B =
[[117 128 115 134 145]
 [117 135 115 134 145]
 [109 143 115 134 145]
 [113 146 117 130 145]
 [117 143 124 134 107]
 [101 149 105 129 145]
 [132 143 115 135 155]
 [100 142 117 136 107]
 [117 142 115 132 145]]
Counting starts at 1.
Find the entry in row 2 and column 3.
A: 115
Find the entry at row 1, column 3.
A: 115
The entry in the top-left corner -> 117
Find the bottom entry of the column that holds the largest entry.
A: 145
The entry in row 3 and column 1: 109
Find the entry in row 2 and column 2.
A: 135
Find the entry just right of the centre entry.
A: 134
The smallest entry: 100
Find the entry directly below the largest entry.
A: 107
Find the entry just right of the smallest entry.
A: 142
Find the entry in the top-right corner.
A: 145
Find the entry directly above the largest entry.
A: 145
The entry at row 2, column 1 -> 117
Find the entry directly above the centre entry.
A: 117
The entry directly below the smallest entry: 117
Find the centre entry.
A: 124

Read these off the row that follows.
1) Report the entry just right of 120.
2) Report the fourth entry.
3) Report the entry just right of 133.
4) Report the second entry from the right.
[120 129 132 133 118 122 114 144 116 123 112 150 111]
1) 129
2) 133
3) 118
4) 150

Read these off the table that follows.
1) The entry in the bottom-right corner?
2) The entry directly above 109?
3) The entry directly above 135?
4) The first entry in the row that holds the largest entry?
5) The entry in the top-left corner?
6) The 2nd entry, reading row by row?
7) The entry just right of the largest entry?
8) The entry directly below the smallest entry?
[[138 108 131 111 134 113 154 112]
 [137 105 127 113 133 117 157 110]
 [139 108 135 109 134 110 152 115]]
1) 115
2) 113
3) 127
4) 137
5) 138
6) 108
7) 110
8) 108

X = 136  124  136  125  122  141  125  121  137  124  135  136  141  121  150  125
The fourth entry from the end -> 141
What is the fourth entry?
A: 125
What is the second entry from the right?
A: 150
What is the last entry?
A: 125
The 1st entry is 136

a =
[[115, 115, 140, 124, 131, 122, 123, 139],
 [116, 118, 136, 118, 122, 122, 122, 139],
 [121, 126, 125, 138, 117, 122, 108, 117],
 [113, 120, 126, 137, 128, 117, 111, 138],
 [106, 118, 133, 126, 127, 121, 122, 131],
 [114, 135, 120, 139, 110, 130, 123, 137],
 [108, 134, 126, 127, 140, 127, 116, 122],
 [112, 121, 138, 127, 118, 122, 125, 135],
 [109, 128, 112, 152, 129, 125, 116, 130],
 [110, 124, 142, 112, 118, 119, 116, 139]]
Indices start at 1.
The entry directly above 136: 140
The entry in row 2 and column 1: 116
The entry in the top-right corner is 139
The entry in row 1 and column 1 -> 115
The entry directly below the smallest entry: 114
The bottom entry of the column that holds the largest entry: 112
The bottom-left entry: 110
The entry in the bottom-right corner: 139
The entry in row 3 and column 2: 126
The entry directly above the largest entry? 127
The entry in row 1 and column 2? 115
The entry at row 2, column 3? 136
The entry just right of 129: 125
The entry just right of the smallest entry? 118
The smallest entry? 106
The entry just left of 142 is 124
The entry at row 2, column 2 is 118
The entry just right of 134? 126
The entry at row 3, column 1: 121

Read these off the matrix that follows.
1) Give the 3rd-last entry, reading row by row.
2) Give the entry directly below the largest entry.
3) Give the fifth entry, reading row by row.
4) Give the smallest entry in the first row.
5) Give the first entry on the diagonal from the top-right corner.
6) Give the first entry in reading order.
7) Give the last entry, reading row by row.
8) Give the fifth-last entry, reading row by row.
[[136 123 114 102 138 126 140 151 151 124 104 101 127 136]
 [105 150 106 113 128 117 123 146 128 153 147 107 139 114]
 [146 112 113 124 146 110 126 121 131 130 127 100 148 144]
 [121 139 132 113 139 120 123 107 147 101 106 113 130 109]]
1) 113
2) 130
3) 138
4) 101
5) 136
6) 136
7) 109
8) 101

Read these off the array that follows.
1) What is the second largest entry?
2) What is the entry in the bottom-left corner?
3) What is the fourth entry, reading row by row?
4) What is the entry just right of the largest entry?
5) What is the 3rd entry in reading order?
6) What is the last entry of the smallest entry's row?
7) What is the last entry, reading row by row?
8) What is the smallest entry?
[[125, 132, 114, 144, 124, 138, 140, 112, 111, 131, 136, 138, 133, 126],
 [149, 142, 125, 135, 145, 114, 143, 115, 139, 131, 125, 146, 129, 144],
 [151, 148, 118, 137, 148, 118, 150, 114, 136, 127, 125, 145, 130, 143],
 [128, 113, 153, 118, 125, 118, 107, 142, 146, 138, 127, 130, 127, 134],
 [133, 151, 105, 146, 137, 147, 158, 119, 113, 123, 137, 132, 136, 127],
 [129, 117, 149, 120, 127, 119, 111, 140, 144, 137, 127, 130, 127, 133],
 [117, 128, 126, 132, 121, 146, 129, 136, 118, 127, 136, 119, 132, 119],
 [126, 120, 132, 137, 122, 125, 124, 118, 125, 140, 133, 143, 131, 131],
 [146, 144, 137, 115, 148, 126, 135, 150, 152, 119, 121, 117, 128, 138],
 [120, 120, 126, 143, 117, 134, 127, 115, 114, 140, 138, 143, 133, 127],
 [155, 150, 118, 136, 152, 115, 152, 113, 139, 127, 123, 146, 130, 146],
 [119, 119, 126, 144, 116, 136, 127, 114, 113, 141, 140, 143, 134, 126],
 [107, 111, 145, 124, 111, 147, 109, 152, 125, 135, 138, 114, 132, 116],
 [132, 147, 109, 143, 136, 144, 153, 121, 116, 124, 135, 131, 134, 128]]
1) 155
2) 132
3) 144
4) 119
5) 114
6) 127
7) 128
8) 105
